Each row is followed by its class.
[2.63 -1.75 -0.78 -0.26 0.45 4.87 -1.27 0.38 -0.33 3.03 4.39 0.21 -2.10 0.72 -0.16 -1.77 3.92 -3.51 -1.56 -1.55 0.70 0.47 1.50 -0.90 2.92 -2.17 1.08 0.86 2.88 2.40 3.63 1.45 1.00 -1.99]
K
[2.30 -1.93 -0.37 -0.45 0.71 2.81 -0.54 0.72 -0.19 2.81 1.36 0.04 -2.33 0.58 1.30 -0.62 4.00 -2.53 -1.08 -0.52 0.38 -1.69 -0.34 -1.59 0.78 -2.21 0.18 -0.14 2.84 1.73 3.30 1.40 0.80 -0.07]
S
[2.54 -1.23 -0.39 -3.14 0.51 1.87 -2.21 0.83 0.96 3.18 3.57 -0.89 -1.57 0.91 -1.48 -0.47 3.30 -0.63 -1.67 -1.10 0.68 0.51 -0.16 1.01 0.65 -0.88 1.00 -0.12 1.64 1.96 2.73 0.63 0.32 -2.32]
K
[2.78 -1.23 -0.42 0.37 0.53 3.17 -0.53 1.36 -1.00 2.95 1.69 -1.11 -2.47 1.41 -0.26 -0.02 3.99 -0.28 -1.30 -0.74 0.56 -0.47 0.77 1.07 1.16 -1.51 1.10 -0.62 0.84 0.31 4.70 -0.51 -0.58 -1.15]
S
[2.12 -1.79 -0.93 -0.46 0.04 3.64 0.94 2.19 -0.56 3.03 1.38 -0.80 -1.79 1.59 -0.82 -1.46 0.79 -0.19 -1.89 -0.64 0.28 -0.62 0.80 -0.61 0.60 -2.72 1.62 -0.49 2.50 0.33 3.29 -1.55 1.85 -1.50]
S
[1.76 -1.96 -2.91 -0.09 -0.17 1.19 1.08 0.06 -0.71 2.58 1.41 -1.66 -1.76 1.51 -0.32 -0.01 0.55 -1.05 -1.51 -0.76 0.03 -1.84 0.11 -0.15 1.03 -1.78 1.83 -0.45 2.49 0.31 1.80 0.61 -0.27 0.28]
A
[0.80 -5.10 -1.10 -1.24 -1.07 1.65 3.60 3.73 -0.78 2.58 -1.80 -3.16 -1.15 2.43 2.03 -0.92 -3.61 -5.36 0.39 -0.59 -0.36 -2.40 1.03 -1.86 -0.49 -3.58 1.42 -0.35 2.84 0.41 2.32 1.79 4.04 2.01]
K
[1.37 -2.43 -1.24 0.53 -0.47 1.56 0.42 1.18 -0.73 2.85 1.80 -1.80 -2.12 1.76 0.40 -0.26 0.72 -0.72 -1.43 -0.74 0.65 -1.43 0.14 -2.46 0.95 -2.00 1.84 -0.34 1.37 0.97 2.93 0.56 -0.06 0.24]
A
[1.32 -1.24 -0.98 0.47 0.68 2.62 -1.07 -0.16 -0.48 3.14 2.62 0.86 -3.20 -1.25 1.76 1.30 4.78 -1.61 -3.18 -0.55 0.78 -1.43 0.00 1.23 1.01 -1.10 -0.09 0.70 1.64 1.47 3.87 -0.76 -1.26 -0.39]
A
[1.60 -4.41 -1.86 -0.80 1.40 1.47 0.72 0.76 -0.66 4.10 0.36 -0.18 -2.55 0.15 1.81 -0.30 0.22 -1.83 -1.23 -0.23 0.04 -2.44 0.47 -0.29 -1.45 -2.11 0.66 1.18 1.51 1.64 2.31 0.82 0.83 -0.62]
K
[1.65 -2.34 -0.54 1.67 0.48 4.12 2.38 0.83 -1.22 2.34 2.06 -0.31 -1.49 1.44 0.30 0.62 3.03 -1.59 -1.34 -0.26 0.04 -1.02 0.58 -0.85 1.69 -2.85 0.98 -1.53 0.76 -0.90 4.84 1.25 -3.29 0.95]
K
[2.02 -2.95 -0.98 -0.85 -0.94 1.11 0.75 0.44 -0.40 3.45 1.42 -0.71 -2.13 2.56 -2.26 -0.38 1.03 -1.15 -1.72 -0.71 0.71 -2.12 -0.13 -0.10 -0.32 -2.73 0.64 -0.20 2.37 0.47 2.81 1.43 -1.61 -0.60]
A
[3.27 -2.68 0.01 -2.17 -0.82 -2.70 0.95 0.98 0.17 1.51 -1.37 -3.60 -1.68 5.43 -1.31 -1.70 -0.45 0.47 -0.78 -0.40 0.57 -2.98 -1.73 1.08 0.69 -1.50 2.35 -1.25 3.33 -0.41 -0.61 1.22 -0.68 0.10]
K
[0.97 -2.64 -1.06 0.44 0.78 3.57 0.16 5.21 -0.34 4.31 -0.39 -2.56 -2.48 -0.14 0.33 0.87 1.44 0.35 -1.34 0.61 0.43 -0.74 1.72 2.32 -1.27 -2.08 0.43 -0.11 0.82 0.08 5.04 -1.38 2.30 -0.41]
K
[0.86 -3.34 -1.03 1.13 -0.06 3.02 0.46 1.19 -0.38 3.34 1.92 -0.58 -2.02 -0.19 0.77 0.76 2.25 -2.17 -1.52 -0.37 0.44 -0.27 1.24 -1.06 0.24 -2.45 0.85 0.76 0.35 1.17 3.50 0.59 0.10 0.53]
S
[2.46 -1.91 -0.89 -0.47 0.41 2.43 -0.96 1.49 -1.11 2.98 1.62 -1.38 -1.71 1.70 -0.04 -1.08 1.60 -1.19 -0.64 -0.80 -0.14 -1.22 0.32 0.63 0.36 -2.14 0.60 -0.71 2.75 0.83 2.72 0.86 0.93 -0.48]
A
[1.16 -1.43 -0.73 0.96 0.65 4.92 0.97 -0.37 -1.35 3.12 3.63 0.47 -1.93 0.40 -0.19 1.66 4.20 -0.97 -3.10 -0.67 0.14 -1.46 -0.06 -1.31 2.08 -2.13 1.14 -0.98 0.78 -0.12 5.81 0.23 -3.53 0.87]
K
[2.40 -3.33 -1.06 -0.53 0.05 0.52 1.03 0.64 -0.72 1.32 1.14 -2.04 -1.88 2.89 -0.28 -0.99 0.74 -1.04 -1.87 -0.51 -0.22 -2.46 -0.10 0.63 0.13 -2.44 1.47 -0.20 1.95 -0.66 2.31 0.65 -1.50 -0.72]
A
[1.85 -2.17 -0.58 -0.09 0.13 2.65 1.12 0.89 -0.64 3.26 0.52 -1.43 -1.90 1.88 -0.50 -0.78 0.76 -1.16 -1.22 -0.38 0.15 -1.63 0.30 -0.53 0.63 -2.26 1.03 -0.78 2.29 0.01 3.41 0.75 0.29 0.40]
A
[2.84 -1.54 -0.67 -1.47 -0.13 1.90 -0.69 -1.73 -0.25 1.31 2.02 1.40 -2.34 1.90 0.82 -0.33 6.01 -2.44 -2.32 -2.15 0.65 -0.67 -0.66 -0.47 2.14 -0.94 0.13 -0.57 2.62 3.03 2.18 0.92 -1.26 -1.88]
K
[1.31 -1.13 0.64 0.52 -1.25 -0.81 -2.22 -0.95 0.22 3.10 3.10 -2.08 -2.50 1.23 0.09 0.89 2.15 -1.02 -2.11 -0.15 -0.02 -1.19 -1.23 0.75 3.50 -1.34 2.44 1.24 0.83 2.34 2.07 -1.56 0.14 -0.23]
K
[1.22 -2.03 -0.49 0.14 0.33 1.73 0.87 1.75 -1.30 2.69 0.66 -3.06 -2.17 2.30 0.28 0.12 1.22 -0.83 -1.44 -0.19 -0.15 -0.90 0.43 0.62 1.37 -1.75 2.12 -0.20 1.53 0.70 3.62 0.11 0.33 0.10]
S
[2.07 -2.96 -1.04 2.79 -0.29 2.16 0.93 1.58 -0.96 3.43 1.56 -1.33 -2.36 1.96 -0.35 -0.87 -0.29 -1.31 -2.77 -1.63 0.44 -1.46 0.93 -0.92 0.31 -2.53 1.68 -0.26 2.30 0.48 2.66 1.19 0.95 0.52]
A
[1.01 -1.31 0.06 -1.18 -0.70 0.99 -0.66 3.07 -0.50 3.82 -1.02 -3.85 -2.44 0.69 0.23 0.17 0.88 0.47 -3.38 -1.66 0.84 -3.53 -0.16 2.15 -0.57 -1.58 1.79 1.00 2.43 1.60 3.07 -1.21 2.60 -0.11]
K
[2.19 -3.57 -2.01 -0.10 0.74 2.67 1.12 1.34 -1.34 4.15 1.75 0.55 -2.04 0.57 0.64 -0.06 1.30 -1.43 -1.92 -0.36 0.23 -1.74 0.38 -0.69 -0.67 -2.87 0.30 0.66 1.77 0.40 4.62 1.42 -0.35 0.06]
S
[1.34 -2.87 -1.15 0.51 0.02 2.30 0.40 1.38 -0.74 3.26 2.65 -1.26 -3.45 0.78 0.87 0.22 1.97 -1.17 -1.13 -0.62 0.19 -0.73 0.43 0.29 0.62 -1.90 1.32 -0.40 0.57 0.58 4.02 0.35 -0.08 -0.18]
S
[2.69 -2.65 -1.39 -0.33 0.46 3.15 1.27 2.07 0.58 3.06 0.21 -0.85 -1.91 2.22 0.31 -0.73 1.81 -2.03 -0.63 -0.65 0.27 -1.41 0.79 -0.12 0.39 -2.43 0.24 -0.59 2.29 0.42 3.26 1.54 1.77 -0.44]
S

Each row is followed by its class.
[0.00 0.21 0.70 0.06 -0.74 -0.63 -4.65 -0.99 0.56 -0.05 -0.81 -0.11 0.20 2.27 -0.97 0.45 -0.12 -0.05 0.39 -0.10 1.02 1.57 0.53 0.12 1.10 -0.64 0.42 0.95 -0.04 -0.01 -0.06 0.40 2.03 -0.32]
E
[0.52 -1.42 0.27 0.90 1.32 -0.87 -1.98 1.06 0.22 -0.56 -0.43 0.68 0.71 1.66 0.71 0.09 -0.45 0.54 -0.88 -0.05 1.47 -2.10 -0.41 -0.52 0.94 -0.70 0.43 -0.61 0.70 0.07 0.69 -1.14 0.11 0.06]
E
[0.47 0.58 0.01 0.74 1.59 -0.79 -1.83 -0.04 -0.13 -1.22 -0.79 0.31 0.16 -1.65 0.77 -0.04 0.07 0.22 -0.98 1.37 -0.50 -0.79 -0.22 0.20 0.73 -1.19 -0.89 0.42 -0.24 0.19 1.26 -0.85 -0.90 -0.96]
E
[-0.37 0.98 0.34 -0.66 -6.83 0.32 -2.30 0.40 0.24 -0.49 1.17 -0.99 -0.12 1.21 -0.31 -0.37 -1.57 -0.28 -1.47 -1.00 0.10 1.57 -1.13 -1.07 0.34 -0.51 2.38 -1.03 0.82 0.92 1.18 0.02 2.16 -0.23]
E
[-0.05 -0.91 0.60 0.47 -0.65 -1.06 -4.26 1.69 -0.76 0.11 -1.02 0.68 -0.27 2.04 -0.59 -0.36 0.25 -1.56 -0.35 1.68 1.69 -0.23 1.92 0.53 1.70 -0.85 -0.80 0.61 0.32 -0.74 0.74 -0.24 1.61 -0.05]
E
[-0.08 0.75 0.57 -0.04 -2.43 -0.04 -4.36 -0.17 0.34 0.98 -2.53 -0.41 0.02 1.96 -0.53 1.51 -0.99 -1.14 0.50 -1.05 1.86 1.11 1.36 -0.22 1.03 -1.50 0.34 2.33 0.44 0.18 -0.55 -0.22 2.64 -0.36]
E
[-0.62 2.49 0.46 -0.56 -1.65 0.42 -4.87 -0.15 1.02 -0.26 -2.05 -0.08 0.28 1.54 -0.17 1.18 -0.82 -1.23 0.07 -0.86 0.88 0.71 0.01 -1.93 1.69 -0.49 0.14 1.64 0.97 -0.33 -0.12 1.85 2.41 0.44]
E
[-1.63 0.12 -0.03 -0.82 -0.78 0.58 -2.13 1.13 0.57 -2.16 1.69 -1.30 0.49 1.36 -0.42 0.71 -1.68 -0.51 -2.32 -1.67 1.03 1.27 -1.89 -1.39 0.28 0.13 3.37 -1.54 1.33 2.10 1.59 0.26 1.59 -0.20]
E
[-0.31 2.13 0.71 -0.24 -1.51 0.00 -3.03 -0.85 0.32 0.32 -2.70 0.85 0.11 1.55 1.24 1.64 -1.11 -1.11 0.27 -2.40 1.48 -1.27 -0.21 -0.93 1.09 0.13 -0.22 0.90 0.70 -0.53 0.18 0.87 1.14 -0.10]
E
[-1.09 0.44 0.76 -0.78 -1.08 0.35 -3.06 0.96 0.71 -1.02 1.16 -1.43 0.12 2.45 -1.68 0.07 0.94 -1.13 0.70 -0.15 0.41 2.82 1.71 0.26 1.41 -0.20 3.05 1.88 0.37 0.06 -0.39 0.90 2.86 0.12]
E
[-0.37 0.06 -0.80 -0.41 -4.43 1.63 -1.01 0.21 -0.26 0.66 -2.44 0.52 -0.94 1.38 0.05 0.86 -0.57 -1.81 0.85 -2.34 0.57 -0.48 1.73 -0.64 1.37 -1.05 -0.08 3.88 0.88 -0.74 -1.33 0.56 1.90 -0.70]
B
[-0.40 -1.37 0.44 -0.57 0.29 -1.48 -3.66 1.08 0.40 -1.43 -0.41 -1.17 0.27 1.33 0.30 0.65 -1.24 -0.70 -0.90 0.34 0.56 1.56 -0.29 -0.80 1.03 -0.61 2.10 -0.07 1.58 0.45 1.48 -0.07 1.92 -0.04]
E
[0.47 -1.29 0.95 0.81 -0.76 -0.38 -2.51 1.32 0.31 0.06 -0.44 0.42 0.06 3.94 -0.56 0.75 -1.63 -1.08 0.06 -1.75 2.33 -2.27 -1.47 -0.71 3.07 -1.55 2.04 2.47 0.60 0.61 0.42 0.82 1.37 -0.88]
E
[-1.01 1.53 -0.03 -0.89 -2.19 1.69 -3.55 -1.19 -0.91 -0.17 -2.24 -0.61 -0.07 -1.62 0.57 1.11 1.31 -0.88 -0.62 0.00 -0.68 0.19 2.73 0.02 1.18 0.13 -1.80 1.86 1.64 -0.82 -0.96 -0.50 1.70 -0.54]
B
[-0.58 -0.64 -0.06 0.01 -0.10 0.42 -4.05 1.92 0.04 -0.32 -0.96 0.20 0.40 0.36 0.47 0.02 -0.13 -0.52 -0.80 0.10 0.35 -1.22 0.71 -0.18 1.59 -0.65 -0.05 0.71 0.59 -0.57 0.58 1.07 2.05 0.65]
E
[-1.13 1.14 -0.96 -0.46 -0.11 2.94 0.58 -0.51 0.43 -0.18 0.67 -1.01 -0.23 -1.84 -0.44 0.85 -0.38 -0.29 -1.48 -2.63 -0.30 1.45 -1.63 -0.21 1.09 0.86 0.17 0.27 -0.59 -0.44 1.36 -0.11 -0.45 1.07]
E
[0.27 1.27 0.97 0.20 -0.40 -1.78 -4.93 -0.52 0.56 0.24 -0.66 -0.29 0.52 1.12 -0.31 0.43 -1.61 -1.81 -0.93 0.03 0.46 0.13 -0.64 -0.75 1.01 -1.39 0.91 0.53 0.72 -0.02 0.67 -0.84 2.45 0.87]
E
[-0.56 0.11 1.52 0.56 -2.04 0.43 -4.36 1.16 -0.26 -1.06 -1.53 0.78 -0.62 -1.25 1.17 0.95 -0.03 -1.05 -0.64 -1.84 1.00 -2.20 2.34 0.05 2.09 0.07 -1.06 1.73 0.90 -0.85 -0.88 0.15 1.64 -0.70]
E
[-0.91 -0.27 0.50 -0.32 -0.20 0.44 -3.18 1.23 -0.41 -1.39 -2.43 0.05 0.01 -0.04 0.24 1.33 0.19 -0.70 -1.27 -1.03 -0.40 -0.32 0.53 -0.48 1.36 -0.82 -0.23 1.15 0.46 -0.50 0.28 0.59 0.96 0.22]
E
[-1.02 1.13 0.65 0.37 -0.80 0.22 -4.18 1.21 0.02 -0.84 -0.65 -0.05 0.08 -1.04 -0.10 0.60 0.39 -1.04 -0.90 -0.16 0.01 0.56 1.33 -0.27 1.30 -0.35 -0.80 0.04 0.42 0.27 -0.65 -0.49 0.98 -0.17]
E
[-2.10 2.92 -0.28 -0.05 -2.34 1.08 -3.46 0.07 0.27 -0.67 0.35 0.24 -0.48 -1.25 0.35 1.04 -0.23 -0.54 -1.20 -0.91 -0.26 0.09 1.25 -0.03 0.98 -0.78 -0.06 0.20 1.08 0.27 -1.02 -0.03 2.07 -0.63]
E
[0.39 -1.21 0.29 0.48 -1.36 0.55 -2.29 0.74 0.17 -0.50 -2.14 1.82 -0.76 2.42 0.38 0.53 0.43 -1.32 0.80 -0.93 1.77 -2.22 1.40 -0.82 2.42 -1.21 0.53 4.06 0.03 -0.89 -0.89 1.27 1.89 0.16]
B
[-0.04 0.49 -0.01 -0.75 -2.06 1.09 -1.95 -0.51 0.03 -0.44 -3.17 0.41 0.02 0.51 1.07 1.09 0.30 -0.87 -0.02 -0.45 0.01 0.72 1.21 -0.51 0.95 -0.12 -0.82 1.87 0.42 -0.89 -0.78 0.16 1.28 -0.59]
E
[-1.29 -0.88 0.85 -0.04 0.00 -1.00 -4.44 0.90 1.93 -3.23 0.17 0.23 0.22 2.70 -1.33 0.26 -1.14 -0.75 0.42 -1.58 2.22 1.19 -0.82 -2.07 1.77 -1.24 5.58 0.43 1.35 1.46 -0.60 0.09 1.91 -0.60]
E
[-0.76 1.35 0.10 -0.76 -2.63 0.82 -4.19 0.16 0.30 -0.71 -0.89 -1.00 0.04 0.47 -0.07 0.85 -1.70 -1.41 -1.40 -1.57 0.15 1.46 0.12 -1.56 1.43 -0.74 0.64 -0.04 1.47 0.67 0.18 0.19 2.56 -0.10]
E
[-0.82 -0.49 0.16 -0.66 -1.24 0.55 -2.61 0.34 -0.21 -2.82 -0.41 0.57 -0.53 -1.14 0.33 0.76 1.31 -0.39 -0.29 -1.05 0.31 -0.03 1.97 -0.51 1.77 -0.63 1.07 1.13 0.48 1.35 -0.61 -0.26 0.48 -0.87]
E
[-0.81 -0.78 0.70 0.05 -2.61 0.51 -2.09 0.50 -0.82 -0.25 -0.27 -0.81 -0.52 0.01 -0.60 0.73 -0.28 -1.58 -1.07 -0.36 0.03 2.15 2.06 -0.15 0.04 -0.77 -0.27 1.18 0.15 -0.77 -0.56 -0.87 1.04 -0.83]
E
[-0.06 -1.20 0.53 0.65 0.64 0.38 -2.54 1.39 -0.12 -1.19 -0.46 -0.22 -0.22 1.21 0.75 0.12 1.08 -0.04 -0.75 0.15 -0.44 -1.15 1.06 0.43 1.94 0.05 -0.15 1.36 0.72 -0.46 0.84 0.82 1.36 0.31]
E
[-0.84 -0.94 -0.11 -0.70 -2.28 0.84 -3.28 1.69 -0.10 -1.58 -1.12 -0.56 -0.11 -0.07 0.24 1.03 0.14 -0.72 -1.64 -1.09 -0.12 0.92 1.50 -0.36 1.59 -0.38 -0.10 1.44 0.82 -0.35 0.35 -0.26 1.08 -0.65]
E
[-0.36 1.92 -0.82 -1.03 -2.06 2.52 0.18 -0.65 0.57 0.91 1.20 -0.06 -0.74 1.77 -0.27 0.48 -1.11 -0.52 1.01 -3.77 0.46 -0.01 -0.56 -0.45 1.01 0.06 1.87 2.59 0.20 0.02 -0.36 1.34 2.30 -0.10]
B
[-0.64 2.78 -0.20 0.07 -1.14 1.06 -4.73 0.46 0.01 -0.37 3.36 -0.35 -0.46 -1.00 0.13 0.36 -1.56 -0.37 -1.63 -2.97 1.03 -0.17 0.52 -0.15 1.13 0.00 1.95 -1.68 0.84 1.40 -0.08 -0.24 1.33 -0.42]
E
[-0.21 2.94 -0.06 -0.28 -0.19 -0.29 -4.87 -0.06 1.29 0.09 0.30 -0.30 0.29 1.15 -0.31 0.33 -0.65 -0.29 -0.72 1.27 -0.41 1.36 0.45 0.41 1.49 -0.32 0.04 0.29 0.14 -0.49 0.40 0.59 2.97 -0.12]
E
[-1.15 -1.38 -0.79 -0.62 -2.76 1.44 -1.64 0.94 -0.29 -0.62 -1.49 0.39 -0.42 0.32 -0.12 0.49 1.31 -1.34 -0.26 0.16 -0.27 0.57 2.99 0.27 1.66 -0.73 -0.64 2.98 0.03 -0.53 -1.14 0.69 1.05 0.02]
B
[0.02 -0.04 0.11 0.94 -0.15 0.95 -2.94 0.62 0.28 -1.07 0.38 0.45 -0.49 0.62 -0.07 1.58 0.12 -0.60 -0.19 -1.77 0.86 -1.59 1.17 -0.04 3.10 -0.16 1.16 1.09 1.69 0.04 -0.52 1.09 1.82 -1.55]
E
[-0.75 1.56 0.19 0.72 -1.93 1.43 -4.22 0.49 0.77 0.20 2.25 -0.07 -0.57 1.65 -0.42 1.66 -1.25 -0.54 -0.88 -3.43 1.37 -1.22 -0.83 -0.44 2.08 -0.35 1.72 -0.66 0.77 0.96 0.27 0.60 1.53 -0.84]
E
[0.23 2.54 -0.39 -0.55 -0.45 0.36 -2.43 -0.35 0.42 0.36 -0.39 -0.58 0.82 0.62 0.09 0.99 -1.92 -0.50 -1.24 -1.93 0.40 -0.54 -1.93 -1.20 0.75 -0.37 0.71 0.30 1.17 -0.08 1.43 0.54 2.08 -0.04]
E
[-1.07 -1.66 -0.04 0.13 -3.37 0.47 -3.77 1.39 0.18 -0.94 -2.54 0.80 -0.35 1.65 -0.14 1.53 0.71 -1.89 0.22 -1.26 1.83 0.87 1.35 -0.51 1.66 -0.27 -0.05 3.08 0.87 -0.16 -1.67 0.66 1.20 -0.46]
E
[-0.21 -2.52 0.44 -0.20 -0.76 0.04 -0.69 0.83 0.17 -0.99 0.18 0.16 0.10 0.84 6.83 0.80 0.06 -0.01 -0.23 -0.66 1.80 0.31 0.02 -0.30 0.88 -0.42 0.24 0.22 -0.62 0.05 0.17 -0.40 -0.74 -0.60]
E
[0.03 -0.06 0.33 0.00 0.17 -0.50 -2.63 1.04 0.28 -1.19 -1.33 0.17 0.49 2.39 -0.09 -0.14 -0.56 -0.52 -0.12 -0.02 0.93 -0.38 -0.32 -1.25 0.74 -0.71 1.22 0.51 1.29 -0.37 0.75 1.33 1.66 -0.04]
E
[-0.24 1.24 -0.48 -0.45 -0.34 0.06 -2.76 -0.22 0.58 0.61 2.74 -0.99 -0.67 0.59 -0.65 -0.46 -1.51 -1.40 -1.22 -0.99 -0.40 0.07 -0.41 -0.37 1.42 -0.78 1.65 1.07 0.11 0.92 1.01 0.07 1.61 -0.67]
E
[-0.22 1.82 -0.25 -1.06 -1.42 0.02 -4.37 0.47 1.04 0.37 -0.22 0.00 0.24 1.30 0.19 0.54 -1.82 -0.35 -1.45 -0.97 0.81 0.03 -0.51 -0.89 0.92 -0.91 1.00 -1.12 1.33 0.22 0.97 1.11 2.72 0.21]
E

Each row is followed by its class. Each block has new classes.
[0.09 0.00 1.14 0.80 0.84 -0.17 -2.64 2.13 0.15 0.63 1.93 -2.00 1.40 0.99 -0.25 2.68 -0.74 -0.02 2.43 -2.10 0.03 -1.66 -2.35 1.20 0.22 1.75 0.76 -0.29 0.01 -0.94 3.47 -0.22 2.16 -0.70]
Nozed
[-0.03 0.39 -0.83 -1.37 -1.69 0.40 -0.54 -0.01 -0.82 0.46 -0.34 -0.29 -0.96 -1.19 0.71 0.13 -1.32 -0.08 -0.35 -0.62 -0.03 -0.26 1.16 -0.48 0.16 -0.76 0.39 1.37 -0.51 0.27 0.55 1.83 -0.40 -1.02]
Nozed
[1.75 -0.54 0.43 1.31 0.54 0.28 0.24 -0.14 -0.48 -0.83 0.71 0.78 1.08 1.16 -0.19 -0.07 1.98 0.30 0.20 0.96 0.79 -0.87 -1.71 0.22 -0.17 1.19 -0.97 -0.62 0.79 0.15 0.13 -1.84 -0.28 -0.45]
ras
[-0.89 -0.23 0.38 -1.22 -0.11 -0.38 1.47 -0.25 0.25 0.43 -0.24 1.43 -1.62 -0.52 0.38 -0.93 1.98 -0.21 0.49 -1.65 0.04 0.97 -0.58 -0.53 0.60 -0.99 0.06 1.22 1.28 0.15 -2.06 -0.83 -0.74 0.16]
ras
[-0.04 0.43 1.37 -1.31 0.28 0.23 -2.70 2.83 1.04 1.84 1.11 -1.48 -0.14 -0.49 1.57 4.32 1.22 -0.77 3.35 -3.08 -0.57 -3.08 -2.39 -1.50 1.80 1.39 -0.23 2.22 0.48 -0.61 1.40 -1.43 1.48 -1.33]
ras
[-1.33 0.27 -0.45 -1.64 -0.90 0.01 0.07 -1.42 -0.51 0.58 -0.65 -0.59 -0.58 -1.93 0.67 -1.02 -1.01 0.06 -1.56 -0.42 -0.13 0.44 3.20 -0.34 -0.02 -1.01 1.07 0.57 -0.60 0.34 0.07 2.83 -0.70 0.70]
Nozed
[0.80 -0.06 0.79 1.68 0.66 -0.09 -3.45 1.08 0.53 -0.16 1.79 -1.04 0.56 2.04 -0.11 1.14 -1.01 -0.33 1.30 -0.04 0.78 -0.68 -1.13 -0.70 0.19 1.67 0.61 -0.80 0.04 -0.66 1.89 -0.02 0.99 -0.68]
Nozed
